Below are the code and all the weights of a small trained network. Each question names an input and a class and asks about switching units off, where a switched-off unit gives its printed mean instead of its output.

import numpy as np


def w(rows, s, z=0):
    codes = np.array(rows[::2]) - 128.0
    scale = np.full(codes.shape[1], s)
    scale[-1] = z or s
    return codes * scale


def norm(h):
    return h / np.sqrt((h * h).mean(-1, keepdims=True) + 1e-5)


def f(y):
    return y / 2 * (1 + np.tanh(0.7978845608 * (y + 0.044715 * y**3)))


def log_softmax(a):
    a = a - a.max(-1, keepdims=True)
    return a - np.log(np.exp(a).sum(-1, keepdims=True))


def net(x, mask):
    res = np.array(x, float).reshape(1, 8) / 4 @ E
    u = 0
    for l in range(2):
        y = f(norm(res) @ A[l][:, :-1].T + A[l][:, -1])
        res = res + np.where(mask[u : u + 12], y, B[l][:, -1]) @ B[l][:, :-1]
        u += 12
    return log_softmax(norm(res)[-1] @ U[:, :-1].T + U[:, -1])


A, B = {}, {}
E = w([
[140,132,114,138,116,119],'x0',
[111,145,55,151,89,249],'x1',
[143,126,149,105,124,146],'x2',
[150,134,121,129,111,126],'x3',
[123,128,129,134,141,130],'x4',
[139,1,78,158,166,156],'x5',
[131,153,51,24,184,100],'x6',
[141,131,122,131,118,125],'x7',
],0.0097)
A[0] = w([
[183,5,123,128,160,86,128],'0.n1',
[94,209,95,149,110,226,137],'0.n2',
[179,94,76,118,185,128,81],'0.n3',
[167,108,108,110,133,120,194],'0.n4',
[148,117,166,166,137,80,162],'0.n5',
[120,76,181,192,108,149,203],'0.n6',
[138,170,161,121,130,63,59],'0.n7',
[137,151,34,12,181,108,253],'0.n8',
[113,195,70,106,158,138,4],'0.n9',
[107,174,127,81,132,138,125],'0.n10',
[122,165,91,101,115,171,123],'0.n11',
[128,95,56,136,111,208,90],'0.n12',
],0.014,0.0031)
B[0] = w([
[45,145,122,163,33,21,225],'0.n1',
[90,202,7,70,80,91,226],'0.n2',
[56,105,165,65,156,148,170],'0.n3',
[65,143,161,138,157,145,153],'0.n4',
[148,144,190,39,114,126,178],'0.n5',
[182,181,139,200,84,171,202],'0.n6',
[131,178,132,161,233,184,183],'0.n7',
[197,46,41,184,162,71,255],'0.n8',
[242,115,213,94,39,129,166],'0.n9',
[187,151,140,176,81,110,168],'0.n10',
[150,104,177,84,53,119,171],'0.n11',
[149,36,214,123,170,188,197],'0.n12',
],0.016,0.011)
A[1] = w([
[115,17,157,167,164,252,57],'1.n1',
[190,25,193,151,118,105,77],'1.n2',
[120,192,121,93,114,52,98],'1.n3',
[183,201,155,140,95,148,108],'1.n4',
[92,144,55,134,110,135,115],'1.n5',
[172,154,104,159,233,118,25],'1.n6',
[53,58,91,45,152,120,3],'1.n7',
[42,161,151,83,68,214,121],'1.n8',
[156,99,117,175,136,119,77],'1.n9',
[68,96,148,130,210,106,122],'1.n10',
[160,80,80,193,157,124,100],'1.n11',
[71,232,172,111,158,202,47],'1.n12',
],0.014,0.0027)
B[1] = w([
[207,92,159,166,142,228,201],'1.n1',
[78,188,119,98,136,145,224],'1.n2',
[122,96,143,179,146,205,233],'1.n3',
[93,82,106,85,184,104,254],'1.n4',
[94,116,101,99,132,103,168],'1.n5',
[147,180,165,184,161,108,203],'1.n6',
[105,43,111,101,186,77,175],'1.n7',
[100,238,126,204,143,141,211],'1.n8',
[108,143,151,130,135,138,165],'1.n9',
[183,139,69,89,91,120,182],'1.n10',
[97,154,175,122,121,172,209],'1.n11',
[115,108,165,4,90,121,197],'1.n12',
],0.023,0.0066)
U = w([
[105,164,206,3,159,138,247],'0',
[49,163,211,189,56,106,99],'1',
[205,200,158,164,211,94,89],'2',
[72,59,86,136,147,48,163],'3',
[64,227,66,76,69,167,120],'4',
[144,139,157,193,112,247,186],'5',
[223,123,46,64,70,124,145],'6',
[152,7,134,75,165,203,7],'7',
],0.016,0.002)

Each question gives the input, the list of numbers given to net, and the class t.
The units are the neurons (one row each of A and B). Each row of codes is followed by its name. A weight is (code - 128) times the scale printed after its matrix; where a second scale follows, it is the last column's (A, B and U).
mask holds one flag per neuron, layer by layer. A switched-off neuron (its flag False) gives its mean, the last column of its row in B, instead of its output. The means were averaged over made-up inputs and are rounded, as every weight is.
A unit's drop is (log p(t) with every unit on - log p(t) with that unit switched off) / (log p(t) with every unit on - log p(t) with every unit switched off).
The circuit of an input: a set's keep is (log p(t) with only the set's units on - log p(t) with every unit switched off) / (log p(t) with every unit on - log p(t) with every unit switched off). Starting from the 12 units with the biggest drops (on a tie, the unit counted first), units are removed one at a time, each time the one whose removal leaves the highest keep (on an exact tie, the one counted first), for as long as the keep stays at least 0.8.
circuit, biggest first: the units of the circuit, biggest drop first
most important unit: the unit with the biggest drop
k most important neurons: the k neurons with the biggest drops, biggest first
k most important neurons of layer l: the k neurons of layer l with the biggest drops, biggest first
drop when u is switched off: that unit's drop, to one decimal
input [2,-1,8,3,-8,6,-1,8], class 1: circuit, biggest first -> (0.n1)
input [1,-1,1,0,7,0,8,-7], class 2: 4 most important neurons of layer 0 -> (0.n8, 0.n2, 0.n1, 0.n9)
input [-8,-7,-7,-8,4,1,-2,7], class 1: 2 most important neurons -> (0.n1, 0.n12)
input [7,-7,-8,5,-7,-7,0,6], class 0: circuit, biggest first -> (0.n8, 1.n12, 0.n7)
input [-6,8,-1,-3,1,2,1,3], class 7: 3 most important neurons of layer 0 -> (0.n12, 0.n1, 0.n6)
input [5,8,3,-8,7,1,5,2], class 7: 3 most important neurons of layer 0 -> (0.n12, 0.n1, 0.n6)
input [-3,-7,-1,3,2,0,-6,0], class 0: 2 most important neurons -> (0.n5, 0.n8)
input [-6,-6,3,5,-5,0,5,-3], class 2: 3 most important neurons -> (0.n7, 0.n2, 1.n6)
input [7,-3,-8,7,6,0,0,-4], class 0: 4 most important neurons -> (0.n8, 0.n7, 0.n5, 1.n12)
input [1,-3,-4,-5,5,-8,1,7], class 2: 2 most important neurons -> (1.n6, 0.n3)
input [-5,1,-3,3,6,1,6,-2], class 7: 3 most important neurons of layer 1 -> (1.n11, 1.n8, 1.n10)
input [3,5,7,-4,-1,3,2,-7], class 7: 2 most important neurons of layer 1 -> (1.n7, 1.n1)
input [0,-5,3,2,3,0,6,-6], class 2: 2 most important neurons of layer 0 -> (0.n2, 0.n7)
input [-6,8,7,6,6,-1,5,8], class 6: most important unit -> 0.n2
input [4,5,8,8,0,8,7,7], class 7: 2 most important neurons -> (0.n12, 1.n1)
input [4,-4,5,-5,1,-8,1,8], class 2: 3 most important neurons -> (1.n6, 0.n3, 0.n10)
input [7,1,-5,-4,-7,0,-3,-4], class 4: 2 most important neurons -> (0.n7, 0.n8)
input [-3,8,4,6,-2,-1,-7,-4], class 4: 2 most important neurons -> (0.n2, 0.n8)
input [-4,-1,-3,-8,5,-7,-1,-6], class 0: 2 most important neurons -> (0.n8, 1.n12)
input [0,8,1,4,2,-4,1,3], class 6: most important unit -> 0.n9
input [-1,-1,4,-4,3,5,3,-3], class 3: drop when 0.n1 is switched off -> 1.2
input [0,-6,8,-6,8,6,-4,-8], class 1: drop when 0.n1 is switched off -> 0.2
input [-8,0,2,7,1,6,-3,1], class 1: drop when 0.n1 is switched off -> 1.0
input [1,-2,4,-5,2,-6,-1,6], class 0: 2 most important neurons of layer 0 -> (0.n8, 0.n7)
input [-1,4,7,-3,7,0,-7,4], class 4: 2 most important neurons of layer 0 -> (0.n2, 0.n8)
